(in the rows, 128 means zero)
Each row is followed by its group and then its class within the group.
[129 169 136 125 102 150 114 181 130 110 198 130 130 124 143 152 128 151
 130 120 140 139 150 187  67  90 178 140 148 139 128 121 149 124 107 203
 102 125  87 131 131 124 110] => Y/(85)
[152 125 149 128 128 101 125 121  99 122 173 144 127 112 140 128 165 146
 132  81 115 120 124 137 113 120  96 128 129 139  83 135 153 111 117 124
 135 138 126 102 131 107 177] => X/(78)
[155 121 162 117 126 112 130 165 116  98 217 151 144 113 136 153 183 151
 142  61 129 142 133 150  78 116 107 123 152 151  72 147 153  89  93 122
 142 142 102  98 114 103 170] => X/(78)
[148 127 151 123 132 114 130 135 101 120 174 131 125 126 144 126 152 122
 132  85 122 128 122 135 112 137 102 114 129 116  81 143 143  92 107 110
 133 146 122  97 114 102 170] => X/(82)
[112 190 151 119 128 159 106 191 119  86 198 135 167 169 139 160 132 141
 132 130 136 134 130 185  68  96 200 175 160 150 116 122 133 120 130 189
 110 126  71 150 127 117 100] => Y/(98)
[119 230 158 127  99 164 111 182 106  89 213 110 153 145 147 154 135 157
 136 149 149 158 161 193  75 107 211 125 160 138 135 103 138 124  90 236
 155 146  82 116 127 114 121] => T/(91)
[105 190 154 134 129 147 115 149 117 111 147 115 127 139 137 109 118 141
 129 140 135 140 141 168 112 120 166 112 142  97 133 121 126 130 112 158
 153 133 111 110 115 124 129] => T/(89)
[138 132 165 118 138 118 112 131 115 129 148 139 101 141 133 132 158 134
 134  92 117 130 133 115 104 142 112 101 135 108  95 136 137  98 106 100
 152 146 125  98 125 113 163] => X/(82)
[108 193 142 123 124 164 102 164 110 122 183 126 141 141 153 156 130 126
 138 139 147 158 163 180  84 116 178 110 148 101 134 116 138 108 111 177
 142 150 103  95 125 121 146] => T/(77)
[128 156 161 130 138 103 119 147 112 107 164 150 118 180 131 140 147 121
 146  94 131 120 102 126 112 146 109 141 138 128  72 134 133  90 126 105
 139 139 101 120 136 120 161] => X/(92)
[128 136 141 123 132 110 123 117 114 124 161 131 119 134 126 124 143 119
 142  98 130 119 111 119 114 146  95 113 127 132  87 134 134 108 127 105
 147 141 119 112 128 112 159] => X/(78)
[109 196 149 122 115 162 109 164 110 104 169 117 136 131 138 132  99 151
 133 150 149 158 154 169 103 121 202 116 149 104 147  96 130 135 107 194
 160 145 110 153 125 122 114] => T/(91)
[130 141 135 121 128 114 120 132 101 150 183 126 124 123 121 134 153 125
 134  90 122 126 125 137 104 138 124 112 123 110  91 132 143 104 106 106
 162 148 119  90 129 105 169] => X/(82)
[111 164 119 134 122 149 117 133 135 128 132 131 135 159 131 136 126 129
 127 152 144 139 106 140 109 121 140 147 133 125 139 126 128 119 135 147
 113 115 105 129 130 129 116] => Y/(85)
[140 188 154 116 113 151 104 167 105  94 194 123 136 119 142 147 132 161
 141 121 144 162 161 195  78 105 190 118 160 130 117 115 150 102  88 197
 158 146 102  94 121 115 129] => T/(91)
[122 193 150 129 119 149 103 149 109 104 193 128 136 156 140 136 135 132
 131 132 141 147 130 167  95 125 170 128 134 121 109 122 134 119  99 162
 160 151  89 120 127 109 131] => T/(89)
[117 146 143 126 146 112 113 135 107 132 160 150 105 178 173 157 154 104
 142 109 126 131 103 111 118 145  74 133 126 112  79 135 135  90 146  66
 128 138 113 115 129 111 165] => X/(92)
[139 133 147 131 127 113 126 144 109 112 157 145 131 127 144 129 155 111
 135  91 124 121 133 135 108 114  94 140 127 136  83 132 144 107 115 127
 119 139 123 105 140 116 168] => X/(78)
[118 173 157 103 132 115 114 157 109 100 181 154 124 171 144 154 166 119
 138  78 127 128 104 131  96 113  95 145 141 147  64 146 148  89 116 105
 129 140  89 100 138 110 189] => X/(92)
[132 101 147 124 140 104 136 123 104 127 147 132 116 116 127 115 139 115
 134  89 112 113 113 112 102 135  79 125 129 134  68 137 132 112 117 102
 133 135 129  97 122 103 164] => X/(78)
[165 129 180 112 119 102 125 156  94  46 236 156 153  98 139 152 183 150
 136  43 136 123 161 171  66  85 127 151 152 188  36 138 182  91  74 172
 135 145  88  99 118  94 191] => X/(78)
[125 207 150 135 125 143 108 179 107  84 198 132 151 166 160 143 144 139
 136 133 148 150 129 173  92 110 168 157 146 124 110 117 145 110 114 183
 139 149  84 120 136 106 139] => T/(89)
[126 178 157 125 116 141 106 186 121  98 202 163 169 147 142 164 137 152
 139 113 134 126 142 188  61  97 165 154 148 165  97 123 152 110 117 187
  83 125  77 131 130 128 127] => Y/(85)
[118 190 129 130 112 160 106 191 130  87 181 141 162 165 131 167 124 156
 138 138 145 116 135 189  78  99 186 167 155 167 114 124 131 120 121 187
 101 111  78 160 140 128  93] => Y/(98)
[130 157 132 106 104 153 120 170 142 115 183 128 174 127 138 172 143 145
 130 115 151 140 150 172  76  87 168 139 141 146 120 131 149 103 113 193
  87 122  82 122 121 137 118] => Y/(85)
[116 159 158 120 136 126 113 157 113 131 172 193 113 186 161 137 151 100
 142 101 121 131 104 124 111 136  91 136 115 108  96 103 132  83 139 107
 139 152  94 105 136 117 165] => X/(92)
[124 181 160 109  90 142  90 218 116  67 237 156 162 147 134 169 154 187
 159 103 152 127 157 222  46  72 213 170 175 194  92 138 148 104  99 213
 103 114  50 148 121 115 109] => Y/(98)
[ 88 159 102 146 152 145 144  55 132 170   4  94  83 149 110  74  65  87
 111 223 125 161 101  59 215 198 128  66  85  18 214 106  72 166 173  63
 173 146 196 122 139 154  85] => T/(89)
[110 129 147 126 133 118 115 140 127 135 150 143 116 170 141 142 148 116
 137  98 124 129 104 116 123 130  99 135 126 113  97 138 132  93 126  86
 125 148 120 113 129 116 163] => X/(92)
[127 192 148 110 115 155 106 193 120  98 200 127 153 145 163 166 130 152
 138 133 150 137 148 184  63  84 170 160 158 153 114 126 149  89 116 207
  94 123  59 145 144 134 127] => Y/(85)
[112 170 145 114 113 157 103 196 128  96 220 143 162 158 125 154 120 172
 150 114 148 136 157 206  70 113 204 155 171 153 136 141 141 112 115 164
 138 116  59 154 114 124  97] => Y/(88)
[128 209 150 115 113 154 109 166 114  89 186 122 146 155 162 145 121 137
 130 137 142 148 148 174  89  89 178 151 152 143 123 120 149 121 106 204
 116 135  87 124 129 120 122] => Y/(85)
[141 119 158 136 128 109 139 115 109 129 138 138 122 139 134 116 146 118
 133  81 123 112  99 101 132 151  97 122 131 119  83 138 127 105 129  81
 148 143 129 117 132 116 167] => X/(78)
[151 116 156 130 138 107 124 127 109 109 171 144 141 122 137 141 157 126
 132  69 117 108 118 133  86 106 103 139 129 149  67 135 152 104 109 123
 128 136 110 105 125 110 172] => X/(78)
[159 122 167 137 122  92 134 114  92  99 182 143 143 102 128 122 230 114
 123  78 117 132 117 124 107 117 104 117 142 159  69 126 152 109  93 136
 159 152 123 101 135  90 184] => X/(78)
[120 199 154 126 111 130 108 168 107  95 198 119 135 151 139 158 138 140
 128 118 162 150 141 178  77 140 178 130 147 114 115 123 145 108 107 149
 154 143 111 112 134 104 138] => T/(89)
[147 117 126 119 130 116 130 120 124 139 138 144 107 128 135 123 137 148
 130  96 124 113 108 118 123 155  76  96 100  98 102 133 134 103 138  77
 147 141 132  89 123 113 171] => X/(78)
[117 201 170 116 121 153 115 167 103 103 198 113 151 149 160 148 138 139
 131 134 144 153 146 181  78 102 165 127 151 131  98 114 142 104  92 197
 148 151  86  94 134 116 144] => T/(77)
[132 195 144 118 107 152 109 201 102  89 219 118 176 139 133 171 136 173
 152 109 159 137 161 215  59  84 205 163 178 168 111 137 142 122  99 205
 119 126  61 143 110 118 102] => Y/(98)
[112 149 129 123 110 179 111 168 141 121 168 123 141 141 131 152 120 153
 135 119 139 136 150 180  86 107 177 137 136 188 126 133 134 128 127 160
 109 119  94 139 125 129  95] => Y/(88)
[126 199 158 130 124 139 111 160  95 101 190 119 142 148 165 151 140 134
 136 127 138 154 127 179  75  93 157 140 158 136 111 113 146 106 107 189
 131 143  87 106 125 111 152] => T/(89)
[126 207 145 129 112 166 113 157 110 112 182 114 148 125 154 134 136 140
 124 145 140 153 156 180 103 112 192 106 159 114 131 109 137 122  94 193
 156 151 120  99 129 118 128] => T/(77)
[122 159 137 130 139 117 103 132 116 123 132 151 114 179 135 127 158 111
 140 117 129 123  92 114 126 138  89 143 109 123  79 133 132 106 139 104
 128 135 111 128 131 125 157] => X/(92)
[130 205 125 120 116 150 106 161 110 112 194 117 136 134 140 133 133 129
 135 129 140 168 145 182  84 112 163 124 145 101 117 110 147  99 101 175
 152 150  98 101 136 105 156] => T/(77)
[121 133 145 129 145 118 114 140 122 141 158 140  97 150 127 138 135 121
 140  99 130 134 119 135 114 152 101 113 126  94 108 132 134 103 138  82
 159 146 131 102 126 110 146] => X/(82)
[122 189 161 116 110 149 104 205 132  75 224 156 159 148 142 177 127 169
 149 116 159 138 154 216  47  84 223 153 176 160 110 123 165 114  93 214
 110 125  62 135 126 119 111] => Y/(88)
[122 137 147 129 135 121 118 125 126 129 145 135 118 134 127 122 129 112
 135 105 116 128 109 127 120 135 133 110 124  99 104 133 132 112 125  93
 166 145 124  96 144 124 145] => X/(82)
[106 183 131 123 120 154  96 175 126 100 173 140 159 162 134 140 136 151
 132 139 147 131 138 197  99  96 184 146 156 137 130 125 135 128 123 194
 108 117  80 148 120 129  97] => Y/(98)
[134 172 164 118 129 126 118 180 101  89 230 138 147 134 167 168 173 139
 141  74 139 138 134 153  63  95 140 139 154 143  68 138 156  84  93 159
 134 148  80 102 128 110 169] => X/(82)

Each row is followed by its group and then its class within the group.
[139  91 124 109 134 129 113 107 135 121 136  57 109 110 160 143 102 174
 113 166 106 183 118 153 143 150 131 100 121 143 170 102 117 153  92 135
 154 224 119 152  70 117 102] => LB/PG
[139  74 101 125 136 122 126 124 134 106 123  91 118 151 154 150  82 177
 135 154  95 186 134 112 142 150 128  81 142 141 150 107 125 154 106 167
 146 178 124 175  32 118 133] => LB/PG
[138  78 129 116 136 120 131 126 137 127 130  74 138 131 159 155 103 177
 138 139 112 184 125 140 132 145 135  98 125 140 162 103 125 136 110 138
 148 203 115 159  70 116 127] => LB/PG
[136  79 114 126 143 120 116 109 139 113 120  73 117 116 161 150 106 193
 133 167  90 180 122 115 137 152 130 102 119 131 167 101 119 149 106 144
 146 215 125 167  31 123 120] => LB/PG
[105  56 118 168 107 139 120 159 134 112 124 131  82 119 130 135 106 116
  78 184 116  99 187 185 150 131 158 113 112 131 139 143 116 114 145 150
 152 106 151 102 109 116 147] => CT/Rc
[123  99 126 102 149 137 119 123 122 111 147  75 141 162 152 154 114 153
 129 155 119 152 146 121 153 142 103  98 134 127 154  94 124 138 109 153
 135 171 151 124  83  96 124] => LB/PG
[132  98 113 171 102 143 134 162 119 117 125 125 102  98 125 123  79 126
  86 162 119 141 156 170 138 137 180 110 132 138 137 147 124 153 125 156
 132 117 125 145  95 120 133] => CT/Rc
[117  24 110 174  87 131 146 158 152 132 130 129  96 109 136 149  78 136
  88 184 113 146 186 197 146 144 170 101 113 146 138 141 146 118 146 146
 151 129 123 140  87 115 158] => CT/Rc
[134  47 115 138 100 139 141 158 131 126 123 156 101 139 133 131  64 103
  82 184 121 146 176 200 165 125 124  78 135 140 134 149 120 131 137 139
 149 116 117 156 127 139 138] => CT/NB
[134  81 128 158  95 155 101 129 130 114 123 119  87 107 128 117  81 117
  78 170 104 141 131 194 161 141 152  89 140 137 137 147 117 131 119 139
 126 105 138 104 107 135 129] => CT/NB
[120  69 136 163 104 145 127 148 127 111 128 120  85 112 134 141  90 121
  80 186 117 133 181 188 151 124 167 125 118 135 141 134 120 114 132 149
 141 124 123 130 129 124 134] => CT/NB
[138  87 112 120 152 121 113 100 150 100 124  94 116 138 174 139  97 175
 132 180  83 169 100 105 173 152 113  93 136 131 160 111 113 166  98 135
 153 167 133 155  41 130 130] => LB/MH
[135  88 134 144  99 149 129 153 137  97 129 131  83 112 134 121  78 116
  76 173 111 120 156 179 159 140 141  96 128 133 137 152 118 131 134 143
 126 111 128 121 117 126 124] => CT/NB
[134  85 135 138 116 131 133 159 121 143 122 135  97 125 123 120  89 107
  82 157 123 132 171 171 164 109  98 104 117 130 139 145 115 127 140 149
 136 141 123 155 135 139 121] => CT/NB
[141  90 126 125  90 139 141 132 121 111 125 137 103 136 129 133  72 105
  95 146 118 130 154 139 155 113 125  95 139 135 136 146 130 124 131 163
 130 111 117 140 124 136 123] => CT/NB
[124  96 123 130 112 133 124 134 122 115 120 119  92 116 141 136  84 117
  91 159 115 116 160 153 173 127 135 114 124 132 144 146 120 136 132 163
 138 135 126 114 117 129 115] => CT/NB
[115  67 111 170  90 143 128 183 135 113 124 135  84 109 134 141  69 115
  81 176 121 121 186 172 158 132 177 113 129 137 136 157 139 129 140 149
 154  91 138 140 101 115 149] => CT/Rc
[134 106 116  97 159 118 120 127 121 116 133  79 140 149 157 145 108 159
 133 167 115 182 140  99 143 100 108 104 120 132 153  89 120 144 109 152
 132 199 130 187  82 122 118] => LB/MH
[131 106 102 105 153 125 117 136 149 120 129  91 130 143 165 148  98 192
 140 192 108 188 118 118 139 164 141  93 145 134 141 108 126 162 110 127
 171 187 148 166  52 128 127] => LB/PG
[126  96 115 150 117 143 133 151 113 112 124 136  93 115 135 126  77 120
  93 162 114 135 145 137 159 129 150 108 128 121 132 153 126 139 136 147
 139 108 131 152  98 136 133] => CT/NB
